Below are the code and all the weights of a small trained network. Each question names an input and a class and asks about switching units off, where a switched-off unit gives its printed mean instead of its output.

import numpy as np


def w(rows, s, z=0):
    codes = np.array(rows[::2]) - 128.0
    scale = np.full(codes.shape[1], s)
    scale[-1] = z or s
    return codes * scale


def norm(h):
    return h / np.sqrt((h * h).mean(-1, keepdims=True) + 1e-5)


def f(y):
    return np.maximum(y, 0)


def log_softmax(a):
    a = a - a.max(-1, keepdims=True)
    return a - np.log(np.exp(a).sum(-1, keepdims=True))


def net(x, mask):
    res = np.array(x, float).reshape(1, 3) / 4 @ E
    u = 0
    for l in range(2):
        y = f(norm(res) @ A[l][:, :-1].T + A[l][:, -1])
        res = res + np.where(mask[u : u + 3], y, B[l][:, -1]) @ B[l][:, :-1]
        u += 3
    return log_softmax(norm(res)[-1] @ U[:, :-1].T + U[:, -1])


A, B = {}, {}
E = w([
[230,92,148,215,96,153,137,153,200],'x0',
[23,79,122,145,113,254,202,172,93],'x1',
[96,140,146,209,141,126,114,79,89],'x2',
],0.0082)
A[0] = w([
[107,116,120,148,95,150,110,146,94,157],'L0N0',
[141,126,150,52,131,165,124,135,194,99],'L0N1',
[79,104,93,91,134,98,90,255,250,2],'L0N2',
],0.0074,0.0041)
B[0] = w([
[194,180,185,47,134,78,25,243,87,255],'L0N0',
[207,207,185,244,147,2,144,184,112,228],'L0N1',
[48,79,18,185,215,198,167,170,109,221],'L0N2',
],0.0096,0.0025)
A[1] = w([
[177,43,156,190,58,193,175,117,254,89],'L1N0',
[80,66,149,129,87,250,218,143,122,120],'L1N1',
[82,164,164,234,106,144,85,90,101,1],'L1N2',
],0.0078,0.0031)
B[1] = w([
[6,184,122,5,68,76,126,126,130,255],'L1N0',
[225,98,152,188,168,115,74,1,146,247],'L1N1',
[139,220,20,155,177,108,232,254,142,187],'L1N2',
],0.01,0.005)
U = w([
[252,118,149,147,102,114,42,39,122,254],'0',
[174,169,4,156,132,119,214,191,125,88],'1',
[68,158,116,26,51,101,118,95,143,123],'2',
[176,140,122,128,78,102,97,185,93,22],'3',
],0.011,0.0046)

Each question gives the input, the list of numbers given to net, and the class t.
The units are the neurons (one row each of A and B). Each row of codes is followed by its name. A weight is (code - 128) times the scale printed after its matrix; where a second scale follows, it is the last column's (A, B and U).
mask holds one flag per neuron, layer by layer. A switched-off neuron (its flag False) gives its mean, the last column of its row in B, instead of its output. The means were averaged over made-up inputs and are rounded, as every weight is.
A unit's drop is (log p(t) with every unit on - log p(t) with that unit switched off) / (log p(t) with every unit on - log p(t) with every unit switched off).
The circuit of an input: a set's keep is (log p(t) with only the set's units on - log p(t) with every unit switched off) / (log p(t) with every unit on - log p(t) with every unit switched off). Starting from all 6 units, units are removed one at a time, each time the one whose removal leaves the highest keep (on an exact tie, the one counted first), for as long as the keep stays at least 0.8.
circuit, biggest first: the units of the circuit, biggest drop first
most important unit: the unit with the biggest drop
top k neurons: the k neurons with the biggest drops, biggest first
k most important neurons of layer l: the k neurons of layer l with the biggest drops, biggest first
input [-1,4,3], class 0: most important unit : L0N1
input [-2,2,0], class 3: circuit, biggest first : [L0N0; L1N0]
input [-5,0,-5], class 1: circuit, biggest first : [L1N0; L0N2]
input [-3,4,-6], class 1: top 3 neurons : [L0N1; L0N2; L1N0]
input [-2,-6,-8], class 1: 2 most important neurons of layer 0 : [L0N2; L0N0]
input [7,-5,-2], class 2: 2 most important neurons of layer 1 : [L1N0; L1N1]
input [-8,8,-8], class 0: circuit, biggest first : [L1N1; L1N0]
input [-1,3,3], class 3: 2 most important neurons of layer 0 : [L0N0; L0N2]
input [7,6,-1], class 2: top 2 neurons : [L1N0; L0N2]
input [6,-6,8], class 1: top 3 neurons : [L1N2; L1N1; L0N0]
input [7,-6,-5], class 2: top 3 neurons : [L1N0; L1N1; L0N0]
input [7,2,-6], class 2: top 3 neurons : [L1N0; L1N2; L0N0]
input [3,7,7], class 0: top 2 neurons : [L1N1; L0N1]
input [1,-7,8], class 1: top 3 neurons : [L1N2; L1N1; L0N0]
input [-4,3,-8], class 1: most important unit : L0N1
input [-2,3,8], class 1: top 2 neurons : [L1N2; L1N0]
input [-5,8,-4], class 0: top 2 neurons : [L1N1; L1N0]
input [6,7,-7], class 0: top 2 neurons : [L1N1; L1N2]
input [7,-2,6], class 2: top 2 neurons : [L1N0; L0N1]
input [-2,7,0], class 0: most important unit : L1N1
input [-3,-2,-4], class 1: circuit, biggest first : [L0N2; L1N0]
input [-6,8,2], class 0: top 2 neurons : [L1N1; L1N0]
input [5,-2,-8], class 1: 2 most important neurons of layer 0 : [L0N1; L0N2]
